Here is a tiny trained network, its code and every weight. The questions are about switching its units off for an input and a class, where a switched-off unit gives its printed mean instead of its output.

import numpy as np


def w(rows, s, z=0):
    codes = np.array(rows[::2]) - 128.0
    scale = np.full(codes.shape[1], s)
    scale[-1] = z or s
    return codes * scale


def f(y):
    return y / 2 * (1 + np.tanh(0.7978845608 * (y + 0.044715 * y**3)))


def log_softmax(a):
    a = a - a.max(-1, keepdims=True)
    return a - np.log(np.exp(a).sum(-1, keepdims=True))


def net(x, mask):
    res = np.array(x, float).reshape(1, 5) / 4 @ E
    y = f(res @ A[0][:, :-1].T + A[0][:, -1])
    res = res + np.where(mask, y, B[0][:, -1]) @ B[0][:, :-1]
    return log_softmax(res[-1] @ U[:, :-1].T + U[:, -1])


A, B = {}, {}
E = w([
[109,60,154,196],'x0',
[202,45,170,66],'x1',
[196,180,219,195],'x2',
[217,156,1,170],'x3',
[120,147,114,164],'x4',
],0.0076)
A[0] = w([
[160,170,149,90,189],'neuron 1',
[157,177,88,152,163],'neuron 2',
[133,127,96,180,102],'neuron 3',
[70,151,112,137,105],'neuron 4',
[96,56,177,118,147],'neuron 5',
[124,153,111,160,139],'neuron 6',
[87,148,140,125,149],'neuron 7',
[83,82,146,155,120],'neuron 8',
[38,108,154,149,220],'neuron 9',
[147,196,131,121,120],'neuron 10',
[156,153,93,96,138],'neuron 11',
[142,114,93,189,160],'neuron 12',
[155,146,122,150,157],'neuron 13',
[160,148,135,120,254],'neuron 14',
[158,151,161,165,96],'neuron 15',
[5,157,106,119,97],'neuron 16',
[132,119,109,54,202],'neuron 17',
[182,179,221,135,156],'neuron 18',
[142,135,132,121,94],'neuron 19',
[184,137,165,138,147],'neuron 20',
],0.017,0.0053)
B[0] = w([
[178,132,118,164,188],'neuron 1',
[111,150,200,155,219],'neuron 2',
[112,171,149,104,171],'neuron 3',
[160,137,99,90,166],'neuron 4',
[139,99,164,90,227],'neuron 5',
[138,163,148,119,168],'neuron 6',
[149,153,102,124,163],'neuron 7',
[128,112,144,96,175],'neuron 8',
[190,121,108,118,237],'neuron 9',
[128,163,168,165,173],'neuron 10',
[143,145,152,187,181],'neuron 11',
[100,174,170,100,196],'neuron 12',
[97,139,148,141,168],'neuron 13',
[129,100,160,172,199],'neuron 14',
[80,121,100,144,175],'neuron 15',
[215,134,45,39,216],'neuron 16',
[182,108,114,184,210],'neuron 17',
[152,95,114,251,255],'neuron 18',
[119,122,118,133,125],'neuron 19',
[100,78,113,126,192],'neuron 20',
],0.026,0.0094)
U = w([
[95,158,38,244,133],'0',
[58,107,90,85,3],'1',
[99,236,126,105,104],'2',
[169,53,214,106,202],'3',
[58,211,99,156,58],'4',
[64,49,139,53,63],'5',
[130,180,29,95,227],'6',
],0.011,0.0051)

Each question gives the input, the list of numbers given to net, and the class t.
The units are the neurons (one row each of A and B). Each row of codes is followed by its name. A weight is (code - 128) times the scale printed after its matrix; where a second scale follows, it is the last column's (A, B and U).
mask holds one flag per neuron, in row order. A switched-off neuron (its flag False) gives its mean, the last column of its row in B, instead of its output. The means were averaged over made-up inputs and are rounded, as every weight is.
A unit's drop is (log p(t) with every unit on - log p(t) with that unit switched off) / (log p(t) with every unit on - log p(t) with every unit switched off).
The circuit of an input: a set's keep is (log p(t) with only the set's units on - log p(t) with every unit switched off) / (log p(t) with every unit on - log p(t) with every unit switched off). Starting from the 12 units with the biggest drops (on a tie, the unit counted first), units are removed one at a time, each time the one whose removal leaves the highest keep (on an exact tie, the one counted first), for as long as the keep stays at least 0.8.
units of the circuit, in order: the units of the circuit, biggest drop first
top k neurons: the k neurons with the biggest drops, biggest first
drop when u is switched off: that unit's drop, to one decimal
input [-8,4,4,-5,-7], class 0: units of the circuit, in order => [neuron 18]
input [3,6,-3,8,4], class 2: units of the circuit, in order => [neuron 18; neuron 12; neuron 5]
input [0,2,-5,3,-2], class 0: top 2 neurons => [neuron 5; neuron 16]
input [7,-4,-1,-4,-5], class 6: top 3 neurons => [neuron 16; neuron 2; neuron 14]
input [8,-8,7,-5,3], class 6: top 2 neurons => [neuron 16; neuron 9]
input [7,2,8,-1,-6], class 0: top 2 neurons => [neuron 18; neuron 15]
input [-6,-1,-8,1,-7], class 6: top 2 neurons => [neuron 16; neuron 18]
input [-1,-1,-8,7,2], class 2: top 2 neurons => [neuron 18; neuron 12]
input [5,-7,7,-5,-2], class 0: drop when neuron 18 is switched off => 3.1
input [-3,-1,-8,-7,-5], class 6: drop when neuron 16 is switched off => 0.6
input [7,-2,-4,-3,2], class 6: drop when neuron 16 is switched off => 0.5
input [-3,-7,-3,4,1], class 2: drop when neuron 10 is switched off => 0.0
